Here is a tiny trained network, its code and every weight. The questions are about switching its units off for an input and a target symbol, where a switched-off unit gives its printed mean instead of its output.

import numpy as np


def w(rows, s, z=0):
    codes = np.array(rows[::2]) - 128.0
    scale = np.full(codes.shape[1], s)
    scale[-1] = z or s
    return codes * scale


def norm(h):
    return h / np.sqrt((h * h).mean(-1, keepdims=True) + 1e-5)


def f(y):
    return np.maximum(y, 0)


def softmax(a):
    e = np.exp(a - a.max(-1, keepdims=True))
    return e / e.sum(-1, keepdims=True)


def log_softmax(a):
    a = a - a.max(-1, keepdims=True)
    return a - np.log(np.exp(a).sum(-1, keepdims=True))


def net(x, mask):
    ids = ['Ξζθλμπτ'.index(c) for c in x.split()]
    T = len(ids)
    res = E[ids] + P[:T]
    r = norm(res)
    for j in range(3):
        rows = slice(3 * j, 3 * j + 3)
        q, k, v = (r @ M[0][rows].T for M in (Q, K, V))
        z = softmax(np.where(np.tri(T) > 0, q @ k.T / 3**0.5, -1e9)) @ v
        o = O[0][rows]
        res = res + np.where(mask[j], z, o[:, -1]) @ o[:, :-1]
    y = f(norm(res) @ A[0][:, :-1].T + A[0][:, -1])
    res = res + np.where(mask[3:15], y, B[0][:, -1]) @ B[0][:, :-1]
    return log_softmax(norm(res)[-1] @ U[:, :-1].T + U[:, -1])


Q, K, V, O, A, B = {}, {}, {}, {}, {}, {}
E = w([
[186,141,115],'Ξ',
[78,135,145],'ζ',
[109,162,87],'θ',
[165,31,1],'λ',
[129,135,71],'μ',
[122,169,143],'π',
[115,175,98],'τ',
],0.015)
P = w([
[127,97,59],'0',
[129,83,68],'1',
[136,93,84],'2',
[129,106,93],'3',
[127,100,103],'4',
[124,112,117],'5',
[124,118,123],'6',
[119,121,134],'7',
[113,123,147],'8',
[126,128,159],'9',
[126,130,191],'10',
[129,164,168],'11',
[122,102,253],'12',
[134,225,164],'13',
],0.0065)
Q[0] = w([
[79,174,126],'head 1',
[98,165,112],'head 1',
[142,145,163],'head 1',
[110,82,110],'head 2',
[133,144,98],'head 2',
[64,144,102],'head 2',
[134,2,119],'head 3',
[95,59,151],'head 3',
[103,49,171],'head 3',
],0.013)
K[0] = w([
[10,165,201],'head 1',
[126,159,193],'head 1',
[113,87,124],'head 1',
[99,161,122],'head 2',
[151,117,71],'head 2',
[130,114,139],'head 2',
[104,149,68],'head 3',
[128,155,46],'head 3',
[91,172,40],'head 3',
],0.011)
V[0] = w([
[142,163,139],'head 1',
[124,137,114],'head 1',
[125,112,10],'head 1',
[113,190,189],'head 2',
[168,37,103],'head 2',
[79,94,63],'head 2',
[87,151,140],'head 3',
[72,132,58],'head 3',
[204,211,95],'head 3',
],0.011)
O[0] = w([
[145,175,124,142],'head 1',
[85,168,142,153],'head 1',
[29,165,148,253],'head 1',
[85,138,3,47],'head 2',
[161,42,233,138],'head 2',
[209,190,247,212],'head 2',
[249,77,84,111],'head 3',
[243,189,144,186],'head 3',
[50,223,32,251],'head 3',
],0.0059,0.0057)
A[0] = w([
[57,190,47,161],'neuron 1',
[125,125,123,106],'neuron 2',
[152,91,78,254],'neuron 3',
[162,198,170,79],'neuron 4',
[215,179,143,124],'neuron 5',
[145,83,35,55],'neuron 6',
[89,132,187,167],'neuron 7',
[2,137,179,136],'neuron 8',
[204,196,218,89],'neuron 9',
[129,225,108,98],'neuron 10',
[117,122,212,60],'neuron 11',
[134,118,89,90],'neuron 12',
],0.0071,0.0038)
B[0] = w([
[139,91,96,254],'neuron 1',
[129,145,152,128],'neuron 2',
[129,94,112,169],'neuron 3',
[122,127,136,198],'neuron 4',
[125,114,107,191],'neuron 5',
[37,197,144,144],'neuron 6',
[84,91,61,182],'neuron 7',
[70,88,168,201],'neuron 8',
[103,93,93,215],'neuron 9',
[254,109,128,239],'neuron 10',
[110,120,122,145],'neuron 11',
[100,146,111,134],'neuron 12',
],0.0072,0.0059)
U = w([
[60,68,74,228],'Ξ',
[179,8,139,209],'ζ',
[139,162,132,2],'θ',
[126,109,176,131],'λ',
[133,146,167,103],'μ',
[145,68,48,148],'π',
[135,171,113,37],'τ',
],0.012,0.0035)

Each question gives the input, a string of symbols that net reads in full, and the target symbol t.
The units are the heads (3 rows each of Q, K, V and O) and the neurons (one row each of A and B). Each row of codes is followed by its name. A weight is (code - 128) times the scale printed after its matrix; where a second scale follows, it is the last column's (O, A, B and U).
mask holds one flag per unit, heads first, then neurons. A switched-off unit (its flag False) gives its mean, the last column of its rows in O or B, instead of its output. The means were averaged over made-up inputs and are rounded, as every weight is.
A unit's drop is (log p(t) with every unit on - log p(t) with that unit switched off) / (log p(t) with every unit on - log p(t) with every unit switched off).
The circuit of an input: a set's keep is (log p(t) with only the set's units on - log p(t) with every unit switched off) / (log p(t) with every unit on - log p(t) with every unit switched off). Starting from the 12 units with the biggest drops (on a tie, the unit counted first), units are removed one at a time, each time the one whose removal leaves the highest keep (on an exact tie, the one counted first), for as long as the keep stays at least 0.8.
units of the circuit, in order: the units of the circuit, biggest drop first
top k neurons: the k neurons with the biggest drops, biggest first
heads that matter: for each layer, one digit per head in row order, 1 if its drop is at least 0.15 and else 0, layers parted by /
drop when u is switched off: that unit's drop, to one decimal
input λ Ξ Ξ π, target Ξ: units of the circuit, in order : [head 3]
input ζ μ Ξ λ λ μ μ τ τ μ τ ζ ζ ζ, target ζ: heads that matter : 101
input λ Ξ τ μ π λ Ξ ζ θ, target ζ: units of the circuit, in order : [head 1; head 3; head 2]
input Ξ ζ π θ μ λ θ π ζ μ, target ζ: heads that matter : 001
input ζ τ ζ π π π τ, target π: units of the circuit, in order : [head 2; head 3]
input θ μ Ξ, target μ: heads that matter : 111
input π Ξ λ Ξ τ Ξ Ξ θ μ λ π θ Ξ ζ, target Ξ: units of the circuit, in order : [head 3; head 2]
input π Ξ λ π Ξ μ ζ ζ π, target ζ: units of the circuit, in order : [head 1; head 3]
input θ τ Ξ θ θ Ξ Ξ Ξ θ Ξ τ ζ π Ξ, target π: heads that matter : 011
input ζ ζ π, target ζ: heads that matter : 001
input μ θ μ μ Ξ, target μ: units of the circuit, in order : [head 2; head 1]
input μ Ξ ζ Ξ τ μ τ τ ζ, target τ: units of the circuit, in order : [head 3; head 2; head 1]
input Ξ τ π λ Ξ μ Ξ π π τ, target π: units of the circuit, in order : [head 1; head 2]
input Ξ θ ζ θ λ Ξ θ ζ λ τ Ξ θ, target Ξ: units of the circuit, in order : [head 3]
input Ξ Ξ θ λ τ Ξ τ Ξ π τ Ξ π, target Ξ: units of the circuit, in order : [head 3; head 2]
input Ξ ζ λ π τ Ξ μ ζ ζ π Ξ, target π: units of the circuit, in order : [head 2; neuron 9]
input μ π θ τ ζ τ λ π Ξ Ξ θ, target Ξ: top 2 neurons : [neuron 8; neuron 1]
input λ Ξ ζ Ξ Ξ, target Ξ: top 2 neurons : [neuron 10; neuron 9]
input ζ θ θ θ μ Ξ π Ξ Ξ μ μ Ξ π θ, target π: units of the circuit, in order : [head 1; head 3]
input Ξ Ξ θ π π ζ, target π: units of the circuit, in order : [head 2; head 1; neuron 1]
input ζ μ θ τ λ θ λ λ μ, target λ: units of the circuit, in order : [head 2]
input λ ζ Ξ λ π π θ ζ τ, target ζ: heads that matter : 101
input τ Ξ Ξ, target Ξ: top 3 neurons : [neuron 8; neuron 1; neuron 7]
input τ Ξ λ ζ λ Ξ, target λ: heads that matter : 110
input μ Ξ π μ τ Ξ π ζ, target π: top 2 neurons : [neuron 1; neuron 10]
input τ Ξ Ξ μ μ Ξ π ζ π π θ, target π: drop when head 1 is switched off : 0.4
input Ξ ζ Ξ θ π τ λ π Ξ τ Ξ ζ, target Ξ: units of the circuit, in order : [head 2]
input θ μ μ, target μ: drop when head 1 is switched off : 0.2
input λ τ π τ ζ π ζ Ξ Ξ π ζ ζ ζ Ξ, target ζ: drop when head 3 is switched off : 0.7
